Below are the code and all the weights of a small trained network. Each question names an input and a target symbol and asks about switching units off, where a switched-off unit gives its printed mean instead of its output.

import numpy as np


def w(rows, s, z=0):
    codes = np.array(rows[::2]) - 128.0
    scale = np.full(codes.shape[1], s)
    scale[-1] = z or s
    return codes * scale


def f(y):
    return y / 2 * (1 + np.tanh(0.7978845608 * (y + 0.044715 * y**3)))


def softmax(a):
    e = np.exp(a - a.max(-1, keepdims=True))
    return e / e.sum(-1, keepdims=True)


def log_softmax(a):
    a = a - a.max(-1, keepdims=True)
    return a - np.log(np.exp(a).sum(-1, keepdims=True))


def net(x, mask):
    ids = ['ΞΠΣΨβεθλφω'.index(c) for c in x.split()]
    T = len(ids)
    res = E[ids] + P[:T]
    u = 0
    for l in range(3):
        q, k, v = (res @ M[l].T for M in (Q, K, V))
        z = softmax(np.where(np.tri(T) > 0, q @ k.T / 3**0.5, -1e9)) @ v
        res = res + np.where(mask[u], z, O[l][:, -1]) @ O[l][:, :-1]
        u += 1
        y = f(res @ A[l][:, :-1].T + A[l][:, -1])
        res = res + np.where(mask[u : u + 8], y, B[l][:, -1]) @ B[l][:, :-1]
        u += 8
    return log_softmax(res[-1] @ U[:, :-1].T + U[:, -1])


Q, K, V, O, A, B = {}, {}, {}, {}, {}, {}
E = w([
[64,252,46],'Ξ',
[207,172,204],'Π',
[41,146,157],'Σ',
[97,75,142],'Ψ',
[124,79,138],'β',
[180,194,86],'ε',
[167,54,130],'θ',
[142,167,211],'λ',
[99,105,144],'φ',
[102,84,141],'ω',
],0.017)
P = w([
[83,47,80],'0',
[132,102,87],'1',
[116,135,104],'2',
[135,168,110],'3',
[98,148,135],'4',
[130,254,119],'5',
[144,145,142],'6',
],0.0052)
Q[0] = w([
[89,96,79],'0.h1',
[167,244,18],'0.h1',
[114,149,181],'0.h1',
],0.011)
K[0] = w([
[96,127,28],'0.h1',
[44,5,121],'0.h1',
[152,120,188],'0.h1',
],0.011)
V[0] = w([
[129,196,72],'0.h1',
[158,53,176],'0.h1',
[121,82,2],'0.h1',
],0.0084)
O[0] = w([
[186,136,98,240],'0.h1',
[203,173,158,4],'0.h1',
[168,100,1,218],'0.h1',
],0.0061,0.0026)
A[0] = w([
[121,91,139,3],'0.n1',
[6,190,124,11],'0.n2',
[187,51,167,126],'0.n3',
[138,159,184,116],'0.n4',
[235,153,102,241],'0.n5',
[170,51,172,25],'0.n6',
[73,173,145,23],'0.n7',
[134,137,183,102],'0.n8',
],0.013,0.002)
B[0] = w([
[129,183,174,120],'0.n1',
[254,88,130,230],'0.n2',
[45,149,102,157],'0.n3',
[96,47,60,155],'0.n4',
[53,172,188,254],'0.n5',
[99,238,141,147],'0.n6',
[177,154,115,164],'0.n7',
[181,36,143,142],'0.n8',
],0.0061)
Q[1] = w([
[100,118,168],'1.h1',
[80,150,141],'1.h1',
[111,100,6],'1.h1',
],0.014)
K[1] = w([
[66,112,139],'1.h1',
[175,132,200],'1.h1',
[162,255,113],'1.h1',
],0.0089)
V[1] = w([
[254,117,105],'1.h1',
[143,184,135],'1.h1',
[129,254,124],'1.h1',
],0.0077)
O[1] = w([
[253,145,230,208],'1.h1',
[114,151,82,178],'1.h1',
[180,94,56,253],'1.h1',
],0.0077,0.004)
A[1] = w([
[166,81,189,105],'1.n1',
[179,230,140,104],'1.n2',
[98,143,118,110],'1.n3',
[188,125,37,1],'1.n4',
[201,152,198,191],'1.n5',
[67,101,254,184],'1.n6',
[76,154,151,145],'1.n7',
[161,20,148,163],'1.n8',
],0.0083,0.0036)
B[1] = w([
[172,104,97,136],'1.n1',
[31,123,172,253],'1.n2',
[117,125,150,127],'1.n3',
[162,111,255,232],'1.n4',
[44,128,75,217],'1.n5',
[186,100,226,186],'1.n6',
[94,148,156,145],'1.n7',
[243,127,75,167],'1.n8',
],0.0068,0.0052)
Q[2] = w([
[242,222,4],'2.h1',
[240,200,124],'2.h1',
[228,233,114],'2.h1',
],0.004)
K[2] = w([
[164,89,210],'2.h1',
[45,132,29],'2.h1',
[218,31,253],'2.h1',
],0.0057)
V[2] = w([
[153,64,148],'2.h1',
[106,59,113],'2.h1',
[62,3,52],'2.h1',
],0.0072)
O[2] = w([
[104,1,219,128],'2.h1',
[64,106,134,77],'2.h1',
[40,45,146,6],'2.h1',
],0.0085,0.0022)
A[2] = w([
[91,235,154,78],'2.n1',
[120,181,89,66],'2.n2',
[106,126,151,160],'2.n3',
[172,131,118,58],'2.n4',
[37,78,126,19],'2.n5',
[152,132,161,46],'2.n6',
[139,72,14,189],'2.n7',
[89,135,2,3],'2.n8',
],0.011,0.0051)
B[2] = w([
[163,56,65,254],'2.n1',
[158,95,120,173],'2.n2',
[93,138,69,144],'2.n3',
[183,17,143,151],'2.n4',
[102,52,56,151],'2.n5',
[110,99,126,136],'2.n6',
[141,255,130,225],'2.n7',
[192,194,194,166],'2.n8',
],0.007,0.006)
U = w([
[253,13,32,22],'Ξ',
[134,51,130,59],'Π',
[165,15,148,81],'Σ',
[117,18,74,154],'Ψ',
[91,88,102,141],'β',
[245,191,124,149],'ε',
[132,181,23,252],'θ',
[104,117,227,120],'λ',
[144,11,59,24],'φ',
[114,39,83,76],'ω',
],0.0058,0.004)

Each question gives the input, a string of symbols that net reads in full, and the target symbol t.
The units are the heads (3 rows each of Q, K, V and O) and the neurons (one row each of A and B). Each row of codes is followed by its name. A weight is (code - 128) times the scale printed after its matrix; where a second scale follows, it is the last column's (O, A, B and U).
mask holds one flag per unit, layer by layer, with each layer's heads first. A switched-off unit (its flag False) gives its mean, the last column of its rows in O or B, instead of its output. The means were averaged over made-up inputs and are rounded, as every weight is.
A unit's drop is (log p(t) with every unit on - log p(t) with that unit switched off) / (log p(t) with every unit on - log p(t) with every unit switched off).
The circuit of an input: a set's keep is (log p(t) with only the set's units on - log p(t) with every unit switched off) / (log p(t) with every unit on - log p(t) with every unit switched off). Starting from the 12 units with the biggest drops (on a tie, the unit counted first), units are removed one at a time, each time the one whose removal leaves the highest keep (on an exact tie, the one counted first), for as long as the keep stays at least 0.8.
circuit, biggest first: the units of the circuit, biggest drop first
top k neurons: the k neurons with the biggest drops, biggest first
k most important neurons of layer l: the k neurons of layer l with the biggest drops, biggest first
drop when u is switched off: that unit's drop, to one decimal
input ε θ Ξ Σ ε Ψ, target ε: top 2 neurons : 2.n7; 0.n5
input θ β Ξ ω Ξ Ψ, target Ξ: circuit, biggest first : 1.h1; 0.n5; 0.h1
input Π λ θ, target λ: circuit, biggest first : 0.h1; 1.h1; 2.n1
input λ Π ε Ψ β Π, target λ: circuit, biggest first : 0.h1; 1.h1
input Π Ξ Π, target λ: circuit, biggest first : 0.h1
input ε Ψ φ ε Ψ ε Ψ, target θ: top 3 neurons : 0.n2; 0.n5; 2.n7
input β θ Ξ φ Σ, target ε: top 3 neurons : 0.n2; 0.n5; 2.n7
input Ξ ε θ, target ε: 2 most important neurons of layer 1 : 1.n2; 1.n4
input Ξ φ Ξ Ξ ω, target ε: top 2 neurons : 2.n7; 2.n1
input θ Ξ Σ, target ε: top 2 neurons : 2.n7; 2.n1
input ε Ψ λ Ξ θ ε θ, target θ: top 2 neurons : 0.n6; 0.n3
input ε Ψ ε Ψ, target ε: top 3 neurons : 2.n7; 2.n8; 0.n5
input ω Ξ Π Ψ λ, target Σ: top 2 neurons : 0.n8; 0.n4
input λ ε Ξ θ, target ε: 2 most important neurons of layer 2 : 2.n1; 2.n7
input Ξ ω ε ε φ, target ε: 2 most important neurons of layer 0 : 0.n5; 0.n2
input ω Ξ Ψ, target Ξ: top 3 neurons : 0.n5; 0.n2; 1.n8
input Ξ β Ξ θ β, target ε: top 3 neurons : 2.n7; 0.n2; 2.n1
input ε ε φ, target θ: top 2 neurons : 0.n2; 2.n7
input ω ε Ψ, target θ: top 3 neurons : 2.n7; 0.n2; 0.n5
input θ ε Ξ, target ε: top neuron : 0.n2
input φ ε Ψ φ, target θ: top neuron : 0.n5
input ε ε ω Ψ β, target θ: 2 most important neurons of layer 0 : 0.n2; 0.n5
input Ξ ε ε φ, target ε: 4 most important neurons of layer 1 : 1.n2; 1.n4; 1.n6; 1.n8
input Ξ ω ε Ψ ε Ξ β, target ε: top 2 neurons : 2.n7; 2.n1
input Σ φ ω ω λ, target Σ: drop when 0.h1 is switched off : 0.6
input ε β θ ω, target θ: drop when 1.n2 is switched off : 0.2
input ω θ ε Ξ ε ε β, target θ: drop when 0.n3 is switched off : 0.1
input Ψ ε ε Ξ θ ω, target ε: drop when 1.n2 is switched off : 0.2
